Here is a tiny trained network, its code and every weight. The questions are about switching its units off for an input and a class, where a switched-off unit gives its printed mean instead of its output.

import numpy as np


def w(rows, s, z=0):
    codes = np.array(rows[::2]) - 128.0
    scale = np.full(codes.shape[1], s)
    scale[-1] = z or s
    return codes * scale


def f(y):
    return np.maximum(y, 0)


def log_softmax(a):
    a = a - a.max(-1, keepdims=True)
    return a - np.log(np.exp(a).sum(-1, keepdims=True))


def net(x, mask):
    res = np.array(x, float).reshape(1, 7) / 4 @ E
    y = f(res @ A[0][:, :-1].T + A[0][:, -1])
    res = res + np.where(mask, y, B[0][:, -1]) @ B[0][:, :-1]
    return log_softmax(res[-1] @ U[:, :-1].T + U[:, -1])


A, B = {}, {}
E = w([
[205,107,140,157,163,76,157,151,64,84,48],'x0',
[156,157,165,143,76,181,217,97,113,69,196],'x1',
[90,114,127,169,206,130,131,184,58,169,72],'x2',
[157,253,93,171,128,67,87,161,132,153,199],'x3',
[102,89,112,29,99,82,72,169,201,140,197],'x4',
[176,161,73,172,84,183,114,167,33,153,125],'x5',
[173,102,176,36,195,124,196,170,73,186,147],'x6',
],0.011)
A[0] = w([
[204,254,143,112,120,132,200,115,137,94,171,140],'N1',
[157,142,141,68,155,160,222,177,10,156,116,236],'N2',
[68,71,137,162,102,152,147,32,173,35,212,154],'N3',
[151,211,174,135,71,127,121,93,99,83,128,180],'N4',
[156,169,69,169,110,94,55,135,89,153,138,163],'N5',
[143,96,160,161,115,168,157,125,129,125,66,254],'N6',
[201,220,166,201,52,146,182,145,54,179,144,230],'N7',
[105,96,176,81,134,73,148,187,182,209,119,205],'N8',
[130,171,78,206,57,61,28,65,158,138,145,161],'N9',
],0.0077,0.0047)
B[0] = w([
[187,182,199,88,117,28,129,102,113,80,142,216],'N1',
[185,153,115,110,173,171,93,68,76,170,149,247],'N2',
[57,122,136,239,112,159,53,78,172,44,122,224],'N3',
[177,194,137,122,17,117,254,53,173,13,150,193],'N4',
[158,136,104,26,181,166,163,216,147,120,138,200],'N5',
[172,31,137,143,87,212,123,89,145,95,55,201],'N6',
[149,123,105,90,70,148,183,174,105,100,171,252],'N7',
[114,103,195,125,131,101,29,130,82,198,196,224],'N8',
[107,158,126,51,88,198,185,170,244,141,64,229],'N9',
],0.0095,0.014)
U = w([
[119,127,84,93,118,145,172,169,216,117,99,80],'0',
[60,111,164,188,105,148,113,78,172,91,138,106],'1',
[90,92,167,88,153,46,72,146,189,190,193,255],'2',
[129,173,103,107,136,124,156,168,69,182,176,65],'3',
[168,159,176,124,97,81,186,113,114,80,167,55],'4',
[144,4,168,126,179,152,161,124,38,143,81,167],'5',
],0.012,0.0036)

Each question gives the input, the list of numbers given to net, and the class t.
The units are the neurons (one row each of A and B). Each row of codes is followed by its name. A weight is (code - 128) times the scale printed after its matrix; where a second scale follows, it is the last column's (A, B and U).
mask holds one flag per neuron, in row order. A switched-off neuron (its flag False) gives its mean, the last column of its row in B, instead of its output. The means were averaged over made-up inputs and are rounded, as every weight is.
A unit's drop is (log p(t) with every unit on - log p(t) with that unit switched off) / (log p(t) with every unit on - log p(t) with every unit switched off).
The circuit of an input: a set's keep is (log p(t) with only the set's units on - log p(t) with every unit switched off) / (log p(t) with every unit on - log p(t) with every unit switched off). Starting from all 9 units, units are removed one at a time, each time the one whose removal leaves the highest keep (on an exact tie, the one counted first), for as long as the keep stays at least 0.8.
circuit, biggest first: the units of the circuit, biggest drop first
top k neurons: the k neurons with the biggest drops, biggest first
drop when u is switched off: that unit's drop, to one decimal
input [4,1,1,3,-4,7,-8], class 0: top neuron -> N9
input [1,-1,-6,-5,-4,-6,4], class 1: top 3 neurons -> N3, N5, N7
input [6,-4,6,4,-7,1,-4], class 0: circuit, biggest first -> N5, N8
input [-5,-7,1,2,-8,-6,1], class 2: top 2 neurons -> N3, N4
input [5,-6,2,-3,-1,-7,-4], class 5: top 2 neurons -> N3, N6
input [-5,3,-7,0,-8,4,-8], class 0: top 2 neurons -> N9, N7
input [-8,8,2,-6,1,8,1], class 1: top 2 neurons -> N3, N5
input [8,7,-3,-6,0,2,5], class 5: top 3 neurons -> N6, N2, N9
input [3,-8,-6,-8,-3,5,-7], class 0: top 2 neurons -> N9, N8
input [-2,0,-5,-8,2,5,3], class 5: top 2 neurons -> N4, N9
input [6,5,-1,4,5,-6,-8], class 1: top 3 neurons -> N3, N7, N5
input [7,-2,7,0,0,-5,-8], class 0: top 2 neurons -> N8, N2
input [5,3,6,-6,4,-8,-4], class 1: top 3 neurons -> N3, N2, N5
input [5,-8,8,-5,7,-5,7], class 2: circuit, biggest first -> N8
input [-5,-8,-2,4,-5,-6,-6], class 0: drop when N9 is switched off -> 0.3
input [-5,7,-5,-2,5,-8,-1], class 1: drop when N3 is switched off -> 1.0
input [2,8,-3,2,7,-7,-2], class 1: drop when N3 is switched off -> 1.4
